Below is a small trained network, with its code and all its weights. Each question gives an input and a target symbol and asks what happens when units are switched off, that is, made to give their printed mean instead of their output.

import numpy as np


def w(rows, s, z=0):
    codes = np.array(rows[::2]) - 128.0
    scale = np.full(codes.shape[1], s)
    scale[-1] = z or s
    return codes * scale


def softmax(a):
    e = np.exp(a - a.max(-1, keepdims=True))
    return e / e.sum(-1, keepdims=True)


def log_softmax(a):
    a = a - a.max(-1, keepdims=True)
    return a - np.log(np.exp(a).sum(-1, keepdims=True))


def net(x, mask):
    ids = ['βδθμξστφψ'.index(c) for c in x.split()]
    T = len(ids)
    res = E[ids] + P[:T]
    u = 0
    for l in range(3):
        r = res
        for j in range(2):
            rows = slice(4 * j, 4 * j + 4)
            q, k, v = (r @ M[l][rows].T for M in (Q, K, V))
            z = softmax(np.where(np.tri(T) > 0, q @ k.T / 4**0.5, -1e9)) @ v
            o = O[l][rows]
            res = res + np.where(mask[u + j], z, o[:, -1]) @ o[:, :-1]
        u += 2
    return log_softmax(res[-1] @ U[:, :-1].T + U[:, -1])


Q, K, V, O = {}, {}, {}, {}
E = w([
[132,193,83,148,138,155],'β',
[170,120,78,112,79,124],'δ',
[118,185,161,128,119,102],'θ',
[120,168,23,174,116,2],'μ',
[137,103,119,251,113,84],'ξ',
[248,179,147,130,145,82],'σ',
[100,108,125,138,228,57],'τ',
[169,111,161,111,72,52],'φ',
[121,174,111,36,86,117],'ψ',
],0.0076)
P = w([
[95,123,129,116,94,171],'0',
[102,118,107,108,109,145],'1',
[115,114,106,118,126,140],'2',
[139,119,74,115,156,148],'3',
[97,148,137,125,125,127],'4',
[105,163,140,133,117,102],'5',
[48,254,166,163,118,115],'6',
],0.0069)
Q[0] = w([
[122,172,117,55,90,179],'0.h1',
[137,224,235,2,71,127],'0.h1',
[202,134,170,89,75,172],'0.h1',
[171,188,215,131,64,113],'0.h1',
[216,227,162,104,86,142],'0.h2',
[132,160,54,138,97,60],'0.h2',
[147,107,142,134,143,142],'0.h2',
[189,56,219,124,168,223],'0.h2',
],0.031)
K[0] = w([
[127,171,133,62,132,144],'0.h1',
[121,184,124,3,176,72],'0.h1',
[113,147,160,51,100,99],'0.h1',
[78,158,177,74,150,58],'0.h1',
[207,190,139,163,101,98],'0.h2',
[138,142,151,167,220,81],'0.h2',
[121,113,132,105,117,145],'0.h2',
[121,114,122,56,42,184],'0.h2',
],0.035)
V[0] = w([
[137,98,120,88,124,109],'0.h1',
[136,109,85,159,157,168],'0.h1',
[115,173,171,166,95,107],'0.h1',
[110,173,147,60,145,105],'0.h1',
[151,97,108,114,169,128],'0.h2',
[254,205,193,109,112,117],'0.h2',
[145,127,155,118,142,112],'0.h2',
[151,185,148,123,103,125],'0.h2',
],0.0078)
O[0] = w([
[116,136,99,115,130,142,127],'0.h1',
[175,134,159,117,127,137,76],'0.h1',
[102,142,143,157,139,104,195],'0.h1',
[47,81,94,116,120,126,183],'0.h1',
[135,115,113,122,181,126,127],'0.h2',
[23,2,61,210,170,152,2],'0.h2',
[116,128,120,116,146,126,104],'0.h2',
[88,95,109,161,116,134,129],'0.h2',
],0.0081,0.00085)
Q[1] = w([
[130,169,128,106,211,111],'1.h1',
[122,161,231,168,125,177],'1.h1',
[182,71,176,111,251,74],'1.h1',
[72,121,199,174,230,117],'1.h1',
[206,38,142,104,75,97],'1.h2',
[98,101,155,71,137,11],'1.h2',
[120,136,139,80,171,115],'1.h2',
[110,103,142,100,125,58],'1.h2',
],0.016)
K[1] = w([
[114,123,143,109,70,187],'1.h1',
[105,179,24,79,131,107],'1.h1',
[27,207,160,156,32,109],'1.h1',
[144,172,60,146,8,108],'1.h1',
[80,91,154,141,15,102],'1.h2',
[144,70,177,90,115,96],'1.h2',
[105,143,106,60,86,142],'1.h2',
[133,86,153,109,117,111],'1.h2',
],0.015)
V[1] = w([
[122,156,37,130,142,109],'1.h1',
[132,208,75,191,182,152],'1.h1',
[149,124,91,133,64,135],'1.h1',
[94,132,141,109,162,84],'1.h1',
[112,139,146,119,130,129],'1.h2',
[118,184,118,149,133,212],'1.h2',
[145,177,67,158,141,225],'1.h2',
[80,229,140,171,132,254],'1.h2',
],0.0087)
O[1] = w([
[103,109,74,93,145,80,252],'1.h1',
[129,44,103,128,170,10,154],'1.h1',
[151,111,118,116,61,105,247],'1.h1',
[97,162,138,123,168,130,118],'1.h1',
[110,124,135,127,112,122,126],'1.h2',
[128,58,154,88,133,44,105],'1.h2',
[175,54,151,81,156,32,122],'1.h2',
[105,31,193,62,110,3,76],'1.h2',
],0.0071,0.0014)
Q[2] = w([
[151,50,160,97,128,178],'2.h1',
[116,39,252,144,186,236],'2.h1',
[221,158,92,131,100,106],'2.h1',
[125,151,124,148,22,75],'2.h1',
[208,115,79,90,170,147],'2.h2',
[121,119,133,174,149,103],'2.h2',
[164,76,161,113,125,133],'2.h2',
[166,148,139,167,110,131],'2.h2',
],0.02)
K[2] = w([
[99,118,100,99,37,215],'2.h1',
[77,6,115,3,8,229],'2.h1',
[33,163,187,203,143,70],'2.h1',
[176,148,125,254,135,120],'2.h1',
[98,82,185,154,43,106],'2.h2',
[145,122,136,77,116,157],'2.h2',
[91,184,130,139,104,118],'2.h2',
[91,113,107,101,153,134],'2.h2',
],0.018)
V[2] = w([
[77,177,15,72,150,94],'2.h1',
[114,130,170,58,126,136],'2.h1',
[145,130,93,127,84,105],'2.h1',
[100,142,155,86,201,177],'2.h1',
[254,133,72,105,177,102],'2.h2',
[113,156,101,38,46,153],'2.h2',
[69,222,179,198,118,34],'2.h2',
[72,129,157,63,176,82],'2.h2',
],0.014)
O[2] = w([
[127,65,248,128,96,194,247],'2.h1',
[139,100,102,78,152,167,86],'2.h1',
[123,99,148,144,105,103,205],'2.h1',
[127,143,114,86,175,192,26],'2.h1',
[227,106,111,103,128,148,176],'2.h2',
[108,159,122,73,52,145,254],'2.h2',
[121,166,196,213,157,82,169],'2.h2',
[68,124,169,53,173,98,123],'2.h2',
],0.014,0.0054)
U = w([
[113,93,104,56,210,44,93],'β',
[133,128,49,77,135,125,131],'δ',
[18,160,104,127,208,90,135],'θ',
[146,146,175,133,140,110,21],'μ',
[129,204,65,132,188,55,148],'ξ',
[74,23,35,183,229,153,233],'σ',
[161,223,136,70,254,167,255],'τ',
[66,199,73,172,153,182,67],'φ',
[41,164,91,72,145,119,61],'ψ',
],0.005,0.0053)

Each question gives the input, a string of symbols that net reads in full, and the target symbol t.
The units are the heads (4 rows each of Q, K, V and O). Each row of codes is followed by its name. A weight is (code - 128) times the scale printed after its matrix; where a second scale follows, it is the last column's (O and U).
mask holds one flag per head, layer by layer. A switched-off head (its flag False) gives its mean, the last column of its rows in O, instead of its output. The means were averaged over made-up inputs and are rounded, as every weight is.
A unit's drop is (log p(t) with every unit on - log p(t) with that unit switched off) / (log p(t) with every unit on - log p(t) with every unit switched off).
The circuit of an input: a set's keep is (log p(t) with only the set's units on - log p(t) with every unit switched off) / (log p(t) with every unit on - log p(t) with every unit switched off). Starting from all 6 units, units are removed one at a time, each time the one whose removal leaves the highest keep (on an exact tie, the one counted first), for as long as the keep stays at least 0.8.
units of the circuit, in order: the units of the circuit, biggest drop first
most important unit: the unit with the biggest drop
heads that matter: for each layer, one digit per head in row order, 1 if its drop is at least 0.15 and else 0, layers parted by /
drop of u: that unit's drop, to one decimal
input δ τ τ σ, target δ: units of the circuit, in order => (2.h2; 1.h1; 0.h1; 1.h2)
input ψ μ θ ψ δ, target μ: most important unit => 2.h1
input φ τ τ δ, target φ: heads that matter => 00 / 11 / 01
input ξ μ φ, target ξ: heads that matter => 11 / 10 / 11
input δ τ ψ τ β, target τ: units of the circuit, in order => (2.h1; 0.h2)
input ξ θ φ τ, target τ: units of the circuit, in order => (0.h2; 2.h1)
input δ μ τ τ τ ψ, target τ: heads that matter => 01 / 00 / 11
input τ θ θ ψ, target τ: heads that matter => 01 / 10 / 10
input β θ δ β, target β: heads that matter => 00 / 01 / 01
input θ ψ θ δ, target θ: units of the circuit, in order => (2.h2; 1.h2; 0.h1)
input μ ψ θ, target μ: units of the circuit, in order => (2.h1; 1.h1)
input ψ ξ μ μ β β β, target μ: units of the circuit, in order => (2.h1; 1.h2)
input σ δ σ φ τ σ φ, target σ: units of the circuit, in order => (0.h2; 2.h2)
input τ θ ξ τ θ, target τ: units of the circuit, in order => (2.h1; 0.h2; 2.h2)
input τ ψ φ, target τ: units of the circuit, in order => (2.h1; 0.h2; 1.h1)
input σ φ μ δ μ ψ, target μ: heads that matter => 00 / 00 / 10
input μ δ φ, target μ: heads that matter => 00 / 10 / 10
input τ τ δ τ β, target τ: units of the circuit, in order => (2.h1; 0.h2; 2.h2)
input μ β ξ μ, target μ: units of the circuit, in order => (2.h1)
input σ θ σ β σ β, target σ: most important unit => 0.h2
input θ ξ θ β σ θ, target σ: heads that matter => 01 / 00 / 00
input θ θ τ θ δ, target τ: units of the circuit, in order => (2.h1; 0.h2)
input β ψ ξ φ θ, target ξ: heads that matter => 10 / 00 / 10
input μ σ θ ξ δ ψ, target ξ: units of the circuit, in order => (2.h1; 0.h1)
input δ ψ δ τ, target δ: units of the circuit, in order => (2.h2; 1.h1)
input δ φ φ ξ ξ ψ ψ, target ξ: units of the circuit, in order => (2.h1; 0.h1; 2.h2)
input ψ ψ ψ, target ψ: heads that matter => 10 / 00 / 01
input θ μ θ μ ψ δ ψ, target μ: heads that matter => 00 / 00 / 11
input β δ β β σ σ μ, target β: most important unit => 1.h2
input ξ τ ψ μ, target μ: drop of 2.h2 => 0.2
